[[ -6   1   3  -6 -18  -2  18  -2  -9  11  -1]
 [-27  -3  -1   0  14   6 -11  -5  17   5  -8]
 [ -9  -2  -2  -3   8  -1   3  -3  20   7   2]
 [  3   2  -3   2 -11 -10 -11   5  13 -13  -4]
 [-10  -4  -5   1  -7   9   9 -11 -13   1   2]
 [ -2  -7  -1  -2  23  -7   5   5   6  -4   0]]
|
[[ -1  -6   1   3  -6 -18  -2  18  -2  -9  11]
 [ -8 -27  -3  -1   0  14   6 -11  -5  17   5]
 [  2  -9  -2  -2  -3   8  -1   3  -3  20   7]
 [ -4   3   2  -3   2 -11 -10 -11   5  13 -13]
 [  2 -10  -4  -5   1  -7   9   9 -11 -13   1]
 [  0  -2  -7  -1  -2  23  -7   5   5   6  -4]]

[[  7   3  11  -5  -1 -35   1   3 -22 -10  12]
 [  2  -3   2 -14  12 -23   1   1  11 -31  -6]
 [-23  -4   4  -5  -1  19  -2  27 -13  -6   1]
 [-18  -1   7  16   3   2  -1  -9   1  -9   4]
 [ 19   7   1   6  -8 -16   1 -13 -11  18   9]]
|
[[ 12   7   3  11  -5  -1 -35   1   3 -22 -10]
 [ -6   2  -3   2 -14  12 -23   1   1  11 -31]
 [  1 -23  -4   4  -5  -1  19  -2  27 -13  -6]
 [  4 -18  -1   7  16   3   2  -1  -9   1  -9]
 [  9  19   7   1   6  -8 -16   1 -13 -11  18]]

[[  9  -8   3   2  -3   0  -5]
 [  1  -2  -3   1  -1  11   1]
 [-24  -1 -11  -1  -6  28  -1]]
|
[[ -5   9  -8   3   2  -3   0]
 [  1   1  -2  -3   1  -1  11]
 [ -1 -24  -1 -11  -1  -6  28]]

[[  9  18   7 -14  -3  -5 -15   6  -3  18]
 [ -2   5   2 -24  -7  -1 -18  -2  -7  13]
 [  3   9 -19  15   2 -17  10  -1 -11  -1]
 [-21  -2  -4   3  16  16  -6 -18   8 -15]
 [-12  12  10   1   5   7  -8  -1   5  -4]
 [ -6   0  -2   4  16  15  13  -2  13 -24]
 [-16  -4  -8   7 -10  -5  -2 -15  -1  12]
 [ -3  10  -3  10  23  28  -5   2   2  -1]
 [ -7  -1  16 -11  21  18 -11  -8  16  16]]
|
[[ 18   9  18   7 -14  -3  -5 -15   6  -3]
 [ 13  -2   5   2 -24  -7  -1 -18  -2  -7]
 [ -1   3   9 -19  15   2 -17  10  -1 -11]
 [-15 -21  -2  -4   3  16  16  -6 -18   8]
 [ -4 -12  12  10   1   5   7  -8  -1   5]
 [-24  -6   0  -2   4  16  15  13  -2  13]
 [ 12 -16  -4  -8   7 -10  -5  -2 -15  -1]
 [ -1  -3  10  -3  10  23  28  -5   2   2]
 [ 16  -7  -1  16 -11  21  18 -11  -8  16]]

[[-13 -30]
 [  3 -34]]
|
[[-30 -13]
 [-34   3]]

[[ 12  -6 -15]
 [-18 -19  24]
 [  5 -10  10]
 [ 23  16   9]
 [-13  18  16]
 [  8   6   3]
 [-19 -20  24]
 [ 16   7 -19]
 [ 29  15  11]
 [ 20 -25   1]]
|
[[-15  12  -6]
 [ 24 -18 -19]
 [ 10   5 -10]
 [  9  23  16]
 [ 16 -13  18]
 [  3   8   6]
 [ 24 -19 -20]
 [-19  16   7]
 [ 11  29  15]
 [  1  20 -25]]

[[ 19 -29 -24 -15  21   6  -6  -3   4  -9]
 [ 19  13  -4  30 -15  12   7 -14  -1 -26]
 [ -6  -8   0  -7  30 -11 -21 -13   2  28]]
|
[[ -9  19 -29 -24 -15  21   6  -6  -3   4]
 [-26  19  13  -4  30 -15  12   7 -14  -1]
 [ 28  -6  -8   0  -7  30 -11 -21 -13   2]]

[[  6 -14 -15  10   0  -1   8  -6   8  14  -3   6   1]
 [  0  20  31  14   4   4 -11   1 -21  -3   8 -20  -9]
 [  7 -11  -5  22   6  -2  -8 -12  -2  20   0 -12   3]
 [ -1  20  16   2  -6   1  -7  11  -4 -10   5 -11  -8]
 [ -8   8   7 -20  -4   0   2  11  -3 -20   1  -1  -5]
 [  3 -13 -25  -4  -7  -2  17  -2  21   6  -7  32  -3]]
|
[[  1   6 -14 -15  10   0  -1   8  -6   8  14  -3   6]
 [ -9   0  20  31  14   4   4 -11   1 -21  -3   8 -20]
 [  3   7 -11  -5  22   6  -2  -8 -12  -2  20   0 -12]
 [ -8  -1  20  16   2  -6   1  -7  11  -4 -10   5 -11]
 [ -5  -8   8   7 -20  -4   0   2  11  -3 -20   1  -1]
 [ -3   3 -13 -25  -4  -7  -2  17  -2  21   6  -7  32]]

[[ 11  -4 -20   7  21   1   6  24   3   6  30 -18  -2]
 [ 27  18  27  12  17   3  27  18   3  -4  -9  14  15]
 [ 14  22 -12  35 -19  15  26 -21   9   7  12 -13 -20]]
|
[[ -2  11  -4 -20   7  21   1   6  24   3   6  30 -18]
 [ 15  27  18  27  12  17   3  27  18   3  -4  -9  14]
 [-20  14  22 -12  35 -19  15  26 -21   9   7  12 -13]]
---
[[-18  13   4]
 [-18  35 -16]
 [  4  19   4]
 [  7 -13  16]
 [ 13 -16   0]
 [-14  -5 -24]
 [  1   7  -5]
 [-18   0   3]
 [ -7  11   4]]
|
[[-18  35 -16]
 [  7 -13  16]
 [-14  -5 -24]
 [-18   0   3]]

[[ 13 -18  29 -18   5  17]
 [-30 -17  33  20  -6  27]]
|
[[-30 -17  33  20  -6  27]]

[[ 22 -20  14  31 -20 -34  36]
 [-10 -16   1  -9 -18  13 -21]
 [ -7 -18   7  -5 -17   7 -16]
 [  5  32  24 -18  -4 -10   0]]
|
[[-10 -16   1  -9 -18  13 -21]
 [  5  32  24 -18  -4 -10   0]]

[[ -9   0 -10  -8  -5 -15   9  -1 -10  -3   7   1  -3 -10]
 [-13  -4  -7 -16  10  21   2   2  15 -10  10 -11  24   5]
 [-31   5 -25   8  15   1 -14   8   0 -22  -7  -6 -11   4]
 [ 16   4   8  -5  -5  21  -6   7  23   7  -9 -30  13  11]
 [ -9  18 -12  -1  23 -10 -25  24 -22  -8 -18   5  14 -17]]
|
[[-13  -4  -7 -16  10  21   2   2  15 -10  10 -11  24   5]
 [ 16   4   8  -5  -5  21  -6   7  23   7  -9 -30  13  11]]

[[-23   1  22  30   9 -15 -14   5  12   4   3]
 [-23  -3  -4   3   7   5   6  11  17  10  -4]
 [-23  -9 -12 -12   0  21   9   4 -16 -12  -5]
 [-23  13  27  10 -19 -15 -18  16   7   6  -1]
 [-23  -5  13  17   7   9  11  20   1  -8  -3]
 [-23 -15 -19 -25 -25 -14 -18 -12 -19 -14  -8]]
|
[[-23  -3  -4   3   7   5   6  11  17  10  -4]
 [-23  13  27  10 -19 -15 -18  16   7   6  -1]
 [-23 -15 -19 -25 -25 -14 -18 -12 -19 -14  -8]]

[[ -9  32   5   1   0 -36   7  11  -2  12   8  -2  17   2   2]
 [ -5 -15   8   9  14   9  11 -21   3 -13   2   7  -4   5  -1]]
|
[[ -5 -15   8   9  14   9  11 -21   3 -13   2   7  -4   5  -1]]

[[ -2  -2  22 -10  13 -10   4   4]
 [ -7   4  24   1  18 -11  17  29]
 [ 17 -23  -1 -26  -8  31   8  12]
 [-12  26   0   9 -12  10  -7  -5]
 [  8 -19   1 -10  -5  11 -10  12]
 [ 18 -18  -4 -23  -9  30   5   9]
 [ -6  17   0   5  -9  10  -1   1]
 [ -2   4   4   0   1   4   0  -3]
 [ -9  10  13  -1  -6   3  -8   8]
 [-11   8   5   5 -14  11 -12  10]
 [  0  21   0   5  12   5  20  -3]
 [ -5   0  13   0  12  -3  17  22]]
|
[[ -7   4  24   1  18 -11  17  29]
 [-12  26   0   9 -12  10  -7  -5]
 [ 18 -18  -4 -23  -9  30   5   9]
 [ -2   4   4   0   1   4   0  -3]
 [-11   8   5   5 -14  11 -12  10]
 [ -5   0  13   0  12  -3  17  22]]

[[ 14  -8  16  -5  10 -11  14  -4  -1]
 [ 13  -1  -5   0   1  -3   4  -3   1]
 [  0   3  -4   2  -8  -1  -5   2  11]
 [  8   5   8  -6   4  -7   2  -5   5]
 [-19  14  -4 -10  25  -1  -1  13 -13]
 [  5  -8  -3   0   6   2 -12   1   0]
 [ 27 -20  -7  -3  -2  13 -19 -15  19]]
|
[[ 13  -1  -5   0   1  -3   4  -3   1]
 [  8   5   8  -6   4  -7   2  -5   5]
 [  5  -8  -3   0   6   2 -12   1   0]]

[[ -4   8  -8   1   4  -8  -1   5 -13   7]
 [  8 -11  17 -29  15 -12  15  18  10  22]
 [  8   9  -4   2  -2  -6 -14 -12  -9 -10]
 [  1  -3   3  -6   2  -5   3   5   0   4]
 [  4   2   6  -4  -3   0  -1  -3   1  -1]
 [  4  -8  12 -14   3  -1   9   8  12  11]
 [  3  -7  12 -18   7  -9  11  14   7  16]
 [  0  -4   6  -1  -5   4   1   0   5  -3]
 [ -6   2  -4   2  -1  -2  -3   1 -13  -5]]
|
[[  8 -11  17 -29  15 -12  15  18  10  22]
 [  1  -3   3  -6   2  -5   3   5   0   4]
 [  4  -8  12 -14   3  -1   9   8  12  11]
 [  0  -4   6  -1  -5   4   1   0   5  -3]]
